Below are the code and all the weights of a small trained network. Each question names an input and a class and asks about switching units off, where a switched-off unit gives its printed mean instead of its output.

import numpy as np


def w(rows, s, z=0):
    codes = np.array(rows[::2]) - 128.0
    scale = np.full(codes.shape[1], s)
    scale[-1] = z or s
    return codes * scale


def f(y):
    return y / 2 * (1 + np.tanh(0.7978845608 * (y + 0.044715 * y**3)))


def log_softmax(a):
    a = a - a.max(-1, keepdims=True)
    return a - np.log(np.exp(a).sum(-1, keepdims=True))


def net(x, mask):
    res = np.array(x, float).reshape(1, 3) / 4 @ E
    y = f(res @ A[0][:, :-1].T + A[0][:, -1])
    res = res + np.where(mask, y, B[0][:, -1]) @ B[0][:, :-1]
    return log_softmax(res[-1] @ U[:, :-1].T + U[:, -1])


A, B = {}, {}
E = w([
[98,167,209,219,155,7,52,148,127,159],'x0',
[51,203,58,136,61,89,113,183,153,40],'x1',
[85,88,204,105,89,160,132,149,180,128],'x2',
],0.011)
A[0] = w([
[84,228,135,187,104,43,82,185,115,25,198],'neuron 1',
[156,72,122,85,166,214,208,67,69,136,217],'neuron 2',
[163,210,78,186,140,141,88,148,94,161,216],'neuron 3',
[138,164,98,58,103,127,202,152,103,86,168],'neuron 4',
[66,176,91,63,62,184,151,143,93,103,165],'neuron 5',
[109,136,74,115,43,157,152,112,124,123,111],'neuron 6',
[159,55,175,151,183,87,74,72,179,204,172],'neuron 7',
[189,65,128,42,173,181,233,2,117,147,253],'neuron 8',
[141,133,187,131,61,125,48,167,143,121,156],'neuron 9',
[189,187,68,176,147,138,91,74,134,129,207],'neuron 10',
[119,121,157,132,142,131,102,131,101,228,117],'neuron 11',
[160,94,186,143,218,74,108,62,94,177,251],'neuron 12',
[145,95,76,102,55,156,118,148,132,59,248],'neuron 13',
],0.0075,0.0034)
B[0] = w([
[91,20,159,80,84,116,62,142,159,74,244],'neuron 1',
[58,120,152,86,110,48,30,131,211,26,222],'neuron 2',
[115,44,215,139,67,101,106,123,148,103,172],'neuron 3',
[151,92,86,116,101,138,207,62,175,128,189],'neuron 4',
[196,81,123,68,112,145,225,62,128,172,206],'neuron 5',
[143,120,100,178,115,113,245,59,116,132,176],'neuron 6',
[155,160,191,147,100,169,131,160,53,187,205],'neuron 7',
[23,108,201,51,119,97,32,202,208,59,246],'neuron 8',
[94,149,159,102,101,162,120,118,129,139,165],'neuron 9',
[134,79,137,112,95,167,171,163,113,122,169],'neuron 10',
[129,124,127,154,176,137,148,167,40,200,163],'neuron 11',
[143,167,180,121,63,157,119,196,81,152,216],'neuron 12',
[144,67,73,43,45,103,206,2,163,151,206],'neuron 13',
],0.0068,0.013)
U = w([
[27,94,179,91,123,99,22,168,201,35,213],'0',
[174,85,93,105,88,142,239,58,144,130,212],'1',
[158,182,145,196,188,117,175,116,152,167,11],'2',
[168,191,86,129,181,119,176,164,103,146,3],'3',
[114,184,157,178,251,168,134,95,89,85,3],'4',
[164,189,85,174,171,111,134,107,135,165,54],'5',
[174,148,254,170,134,167,127,187,15,242,238],'6',
],0.007,0.0023)

Each question gives the input, the list of numbers given to net, and the class t.
The units are the neurons (one row each of A and B). Each row of codes is followed by its name. A weight is (code - 128) times the scale printed after its matrix; where a second scale follows, it is the last column's (A, B and U).
mask holds one flag per neuron, in row order. A switched-off neuron (its flag False) gives its mean, the last column of its row in B, instead of its output. The means were averaged over made-up inputs and are rounded, as every weight is.
A unit's drop is (log p(t) with every unit on - log p(t) with that unit switched off) / (log p(t) with every unit on - log p(t) with every unit switched off).
The circuit of an input: a set's keep is (log p(t) with only the set's units on - log p(t) with every unit switched off) / (log p(t) with every unit on - log p(t) with every unit switched off). Starting from the 12 units with the biggest drops (on a tie, the unit counted first), units are removed one at a time, each time the one whose removal leaves the highest keep (on an exact tie, the one counted first), for as long as the keep stays at least 0.8.
circuit, biggest first: the units of the circuit, biggest drop first
top k neurons: the k neurons with the biggest drops, biggest first
drop of u: that unit's drop, to one decimal
input [1,-6,3], class 6: circuit, biggest first -> neuron 7
input [8,0,4], class 6: top 2 neurons -> neuron 8; neuron 2
input [3,0,1], class 6: circuit, biggest first -> neuron 8; neuron 2
input [1,-6,-8], class 6: top 3 neurons -> neuron 12; neuron 7; neuron 1
input [0,6,4], class 1: circuit, biggest first -> neuron 8; neuron 2
input [-1,-7,0], class 0: top 2 neurons -> neuron 8; neuron 2
input [-1,-7,-5], class 0: top 2 neurons -> neuron 8; neuron 2
input [1,-5,5], class 6: top 2 neurons -> neuron 7; neuron 1
input [6,-6,1], class 6: drop of neuron 12 -> 0.0
input [-1,5,-5], class 1: drop of neuron 8 -> 0.1
input [-6,0,-8], class 0: drop of neuron 2 -> 1.4
